Here is a tiny trained network, its code and every weight. The questions are about switching its units off for an input and a class, where a switched-off unit gives its printed mean instead of its output.

import numpy as np


def w(rows, s, z=0):
    codes = np.array(rows[::2]) - 128.0
    scale = np.full(codes.shape[1], s)
    scale[-1] = z or s
    return codes * scale


def norm(h):
    return h / np.sqrt((h * h).mean(-1, keepdims=True) + 1e-5)


def f(y):
    return np.maximum(y, 0)


def log_softmax(a):
    a = a - a.max(-1, keepdims=True)
    return a - np.log(np.exp(a).sum(-1, keepdims=True))


def net(x, mask):
    res = np.array(x, float).reshape(1, 4) / 4 @ E
    u = 0
    for l in range(3):
        y = f(norm(res) @ A[l][:, :-1].T + A[l][:, -1])
        res = res + np.where(mask[u : u + 6], y, B[l][:, -1]) @ B[l][:, :-1]
        u += 6
    return log_softmax(norm(res)[-1] @ U[:, :-1].T + U[:, -1])


A, B = {}, {}
E = w([
[89,118,122,187,123,63,130,243,146,160,66],'x0',
[90,117,56,236,97,94,176,28,55,253,159],'x1',
[55,2,136,74,200,236,121,149,35,112,76],'x2',
[39,148,100,133,129,206,148,32,235,125,145],'x3',
],0.0074)
A[0] = w([
[224,226,147,170,86,138,129,201,114,2,155,110],'L0N0',
[87,58,127,51,191,98,129,91,135,76,85,3],'L0N1',
[95,119,121,174,124,21,109,204,125,175,81,95],'L0N2',
[126,59,158,142,151,84,77,204,112,110,126,83],'L0N3',
[118,113,4,201,142,64,151,105,17,190,102,182],'L0N4',
[165,80,142,113,185,113,136,189,92,89,163,141],'L0N5',
],0.0072,0.0035)
B[0] = w([
[143,160,167,158,188,77,80,107,115,177,99,221],'L0N0',
[111,139,119,178,120,20,156,79,120,104,186,171],'L0N1',
[180,192,157,122,2,215,158,48,47,52,167,207],'L0N2',
[135,128,48,143,136,149,109,195,65,140,62,185],'L0N3',
[78,123,185,139,201,143,69,109,189,244,201,254],'L0N4',
[89,199,86,54,84,88,132,149,129,104,81,191],'L0N5',
],0.0084,0.0082)
A[1] = w([
[52,170,154,186,148,236,149,159,134,130,109,112],'L1N0',
[106,171,131,76,148,133,99,58,209,86,141,169],'L1N1',
[62,110,58,105,105,119,110,148,152,88,170,86],'L1N2',
[136,158,74,47,105,126,119,194,167,112,80,81],'L1N3',
[115,78,41,152,91,207,230,117,217,45,184,2],'L1N4',
[143,177,119,148,135,107,107,129,254,63,163,42],'L1N5',
],0.0086,0.0031)
B[1] = w([
[145,90,103,100,52,214,185,191,77,152,77,195],'L1N0',
[117,46,126,64,103,161,2,168,96,182,160,254],'L1N1',
[124,208,167,122,103,165,149,164,140,115,57,159],'L1N2',
[174,194,113,132,132,221,203,41,159,124,153,185],'L1N3',
[113,127,70,92,67,94,129,181,54,106,182,185],'L1N4',
[91,134,161,149,150,131,113,64,186,194,149,203],'L1N5',
],0.0089,0.0079)
A[2] = w([
[111,142,146,196,68,64,150,110,79,196,164,254],'L2N0',
[148,106,123,182,133,121,198,128,78,158,146,245],'L2N1',
[65,54,131,155,253,195,113,135,173,119,105,120],'L2N2',
[109,173,136,120,128,88,89,194,95,2,30,48],'L2N3',
[54,20,84,91,247,190,211,120,133,68,77,61],'L2N4',
[95,84,138,73,171,101,70,166,19,75,186,75],'L2N5',
],0.0077,0.0012)
B[2] = w([
[154,98,169,105,179,57,143,77,252,153,175,255],'L2N0',
[37,100,139,122,231,137,67,104,174,239,185,169],'L2N1',
[151,171,187,200,136,26,13,39,189,159,169,177],'L2N2',
[250,105,126,170,119,147,224,99,147,77,45,204],'L2N3',
[167,166,221,195,224,18,183,139,188,132,114,177],'L2N4',
[48,136,2,160,90,148,195,137,80,81,152,213],'L2N5',
],0.0078,0.0069)
U = w([
[78,82,76,88,82,243,131,162,55,96,113,22],'0',
[119,138,210,157,177,69,38,73,222,198,199,251],'1',
[251,224,161,151,151,103,195,152,122,20,39,76],'2',
],0.012,0.0016)

Each question gives the input, the list of numbers given to net, and the class t.
The units are the neurons (one row each of A and B). Each row of codes is followed by its name. A weight is (code - 128) times the scale printed after its matrix; where a second scale follows, it is the last column's (A, B and U).
mask holds one flag per neuron, layer by layer. A switched-off neuron (its flag False) gives its mean, the last column of its row in B, instead of its output. The means were averaged over made-up inputs and are rounded, as every weight is.
A unit's drop is (log p(t) with every unit on - log p(t) with that unit switched off) / (log p(t) with every unit on - log p(t) with every unit switched off).
The circuit of an input: a set's keep is (log p(t) with only the set's units on - log p(t) with every unit switched off) / (log p(t) with every unit on - log p(t) with every unit switched off). Starting from the 12 units with the biggest drops (on a tie, the unit counted first), units are removed one at a time, each time the one whose removal leaves the highest keep (on an exact tie, the one counted first), for as long as the keep stays at least 0.8.
units of the circuit, in order: the units of the circuit, biggest drop first
most important unit: the unit with the biggest drop
k most important neurons: the k neurons with the biggest drops, biggest first
k most important neurons of layer l: the k neurons of layer l with the biggest drops, biggest first
drop when u is switched off: that unit's drop, to one decimal
input [-1,-5,3,3], class 0: 4 most important neurons	[L0N0; L0N4; L1N4; L1N1]
input [-5,-6,5,-1], class 2: units of the circuit, in order	[L0N4; L2N4]
input [8,0,5,5], class 0: most important unit	L1N0
input [-7,-1,-1,0], class 0: 2 most important neurons of layer 2	[L2N5; L2N0]
input [-5,-8,-3,-3], class 2: 4 most important neurons of layer 0	[L0N4; L0N5; L0N1; L0N0]
input [-1,2,5,-7], class 0: 2 most important neurons	[L0N5; L2N5]
input [0,1,0,4], class 0: 2 most important neurons	[L0N4; L0N0]
input [-8,-2,1,-6], class 2: 2 most important neurons	[L0N4; L1N1]
input [6,0,-2,8], class 0: 3 most important neurons	[L1N0; L0N4; L0N0]
input [-4,-2,-4,-6], class 2: 2 most important neurons	[L0N4; L1N5]
input [8,-1,3,-5], class 0: 2 most important neurons of layer 2	[L2N4; L2N0]
input [-6,3,8,3], class 1: 4 most important neurons	[L0N2; L2N4; L2N2; L0N5]
input [2,3,4,-5], class 0: 2 most important neurons	[L0N2; L0N3]
input [7,-6,-1,4], class 0: 2 most important neurons of layer 0	[L0N4; L0N2]
input [-1,1,3,3], class 0: most important unit	L0N0
input [-4,2,7,-3], class 1: 2 most important neurons	[L0N2; L1N1]
input [1,-8,-3,-3], class 2: drop when L0N3 is switched off	0.0
input [-8,-3,2,-7], class 2: drop when L0N4 is switched off	0.5
input [-7,-4,-3,-7], class 2: drop when L0N4 is switched off	0.5
input [5,-1,8,0], class 2: drop when L2N4 is switched off	0.1
